Here is a tiny trained network, its code and every weight. The questions are about switching its units off for an input and a class, where a switched-off unit gives its printed mean instead of its output.

import numpy as np


def w(rows, s, z=0):
    codes = np.array(rows[::2]) - 128.0
    scale = np.full(codes.shape[1], s)
    scale[-1] = z or s
    return codes * scale


def norm(h):
    return h / np.sqrt((h * h).mean(-1, keepdims=True) + 1e-5)


def f(y):
    return y / 2 * (1 + np.tanh(0.7978845608 * (y + 0.044715 * y**3)))


def log_softmax(a):
    a = a - a.max(-1, keepdims=True)
    return a - np.log(np.exp(a).sum(-1, keepdims=True))


def net(x, mask):
    res = np.array(x, float).reshape(1, 2) / 4 @ E
    u = 0
    for l in range(3):
        y = f(norm(res) @ A[l][:, :-1].T + A[l][:, -1])
        res = res + np.where(mask[u : u + 7], y, B[l][:, -1]) @ B[l][:, :-1]
        u += 7
    return log_softmax(norm(res)[-1] @ U[:, :-1].T + U[:, -1])


A, B = {}, {}
E = w([
[43,196,169,115,103,247,253,56],'x0',
[69,184,234,72,100,23,200,98],'x1',
],0.0059)
A[0] = w([
[90,138,182,139,225,102,97,158,2],'0.n0',
[123,145,67,77,54,176,166,83,71],'0.n1',
[157,76,25,173,203,155,114,155,103],'0.n2',
[110,184,185,88,90,123,195,80,103],'0.n3',
[98,151,203,106,122,69,153,132,201],'0.n4',
[187,38,118,125,145,82,39,210,90],'0.n5',
[155,148,179,7,114,68,132,115,177],'0.n6',
],0.012,0.0089)
B[0] = w([
[99,113,142,146,181,176,106,173,124],'0.n0',
[113,123,103,78,91,83,98,171,166],'0.n1',
[164,140,109,117,89,199,136,10,219],'0.n2',
[123,177,223,61,194,160,169,59,214],'0.n3',
[150,151,180,156,225,104,221,185,220],'0.n4',
[168,54,134,179,93,126,81,95,249],'0.n5',
[91,145,129,142,98,93,167,165,210],'0.n6',
],0.013,0.014)
A[1] = w([
[4,195,142,68,153,211,196,192,97],'1.n0',
[150,68,147,236,181,91,143,188,84],'1.n1',
[199,104,110,217,133,91,184,158,95],'1.n2',
[39,199,86,82,115,218,206,72,146],'1.n3',
[199,53,39,204,129,58,114,166,1],'1.n4',
[143,112,33,86,94,159,4,81,98],'1.n5',
[173,99,2,152,149,147,14,107,9],'1.n6',
],0.0098,0.0071)
B[1] = w([
[178,117,123,86,92,144,40,35,255],'1.n0',
[69,119,104,182,54,69,10,176,167],'1.n1',
[150,81,130,155,53,47,43,162,165],'1.n2',
[73,174,116,132,94,31,73,231,254],'1.n3',
[62,170,159,111,157,91,155,166,164],'1.n4',
[174,137,110,146,124,230,221,154,255],'1.n5',
[103,135,152,107,235,203,114,52,199],'1.n6',
],0.011,0.0091)
A[2] = w([
[202,38,136,164,135,173,127,37,1],'2.n0',
[138,142,55,195,128,222,243,96,92],'2.n1',
[129,151,224,114,217,131,254,98,38],'2.n2',
[199,62,151,190,152,134,175,61,116],'2.n3',
[109,90,81,200,169,148,162,186,93],'2.n4',
[159,133,38,115,72,145,110,159,87],'2.n5',
[91,85,62,144,187,165,149,164,31],'2.n6',
],0.015,0.0071)
B[2] = w([
[151,234,159,57,46,216,34,89,246],'2.n0',
[130,51,112,136,211,75,91,111,226],'2.n1',
[254,68,183,62,214,192,219,34,255],'2.n2',
[157,113,122,138,46,176,47,123,218],'2.n3',
[201,34,99,194,172,94,46,88,129],'2.n4',
[106,104,141,197,156,148,227,136,167],'2.n5',
[129,80,108,70,172,198,40,55,125],'2.n6',
],0.016,0.014)
U = w([
[195,56,191,207,65,25,60,214,143],'0',
[219,151,230,45,241,108,231,54,193],'1',
[14,225,36,181,69,157,233,238,111],'2',
[211,87,128,172,40,248,28,31,182],'3',
[87,44,17,226,242,170,209,84,167],'4',
[225,109,60,73,46,126,199,151,6],'5',
[36,248,165,31,103,41,47,108,142],'6',
],0.017,0.014)

Each question gives the input, the list of numbers given to net, and the class t.
The units are the neurons (one row each of A and B). Each row of codes is followed by its name. A weight is (code - 128) times the scale printed after its matrix; where a second scale follows, it is the last column's (A, B and U).
mask holds one flag per neuron, layer by layer. A switched-off neuron (its flag False) gives its mean, the last column of its row in B, instead of its output. The means were averaged over made-up inputs and are rounded, as every weight is.
A unit's drop is (log p(t) with every unit on - log p(t) with that unit switched off) / (log p(t) with every unit on - log p(t) with every unit switched off).
k most important neurons: the k neurons with the biggest drops, biggest first
k most important neurons of layer l: the k neurons of layer l with the biggest drops, biggest first
drop when u is switched off: that unit's drop, to one decimal
input [8,-5], class 6: 2 most important neurons => (0.n5 0.n2)
input [5,-5], class 4: 2 most important neurons => (0.n3 0.n4)
input [8,-6], class 2: 4 most important neurons => (0.n5 0.n4 1.n3 0.n3)
input [-2,3], class 0: 3 most important neurons of layer 1 => (1.n1 1.n2 1.n6)
input [7,-1], class 6: most important neuron => (0.n4)
input [-4,1], class 0: 4 most important neurons => (0.n2 0.n3 1.n1 1.n4)
input [2,-2], class 4: 3 most important neurons of layer 0 => (0.n3 0.n5 0.n4)
input [6,-5], class 2: 3 most important neurons => (0.n5 1.n3 0.n4)
input [4,-1], class 6: 2 most important neurons => (0.n5 0.n4)
input [8,-1], class 6: 2 most important neurons of layer 1 => (1.n3 1.n0)
input [1,-2], class 4: 3 most important neurons of layer 0 => (0.n5 0.n3 0.n4)
input [3,-1], class 6: 3 most important neurons => (0.n5 0.n4 2.n2)
input [7,-6], class 2: 4 most important neurons => (0.n5 1.n3 2.n2 0.n4)
input [3,-6], class 4: most important neuron of layer 1 => (1.n3)
input [7,-7], class 4: 2 most important neurons of layer 0 => (0.n3 0.n4)
input [7,-3], class 6: drop when 2.n2 is switched off => 0.2
input [4,-8], class 4: drop when 0.n5 is switched off => 1.2
input [5,-2], class 6: drop when 2.n2 is switched off => 0.3
input [3,-7], class 4: drop when 2.n2 is switched off => 0.0
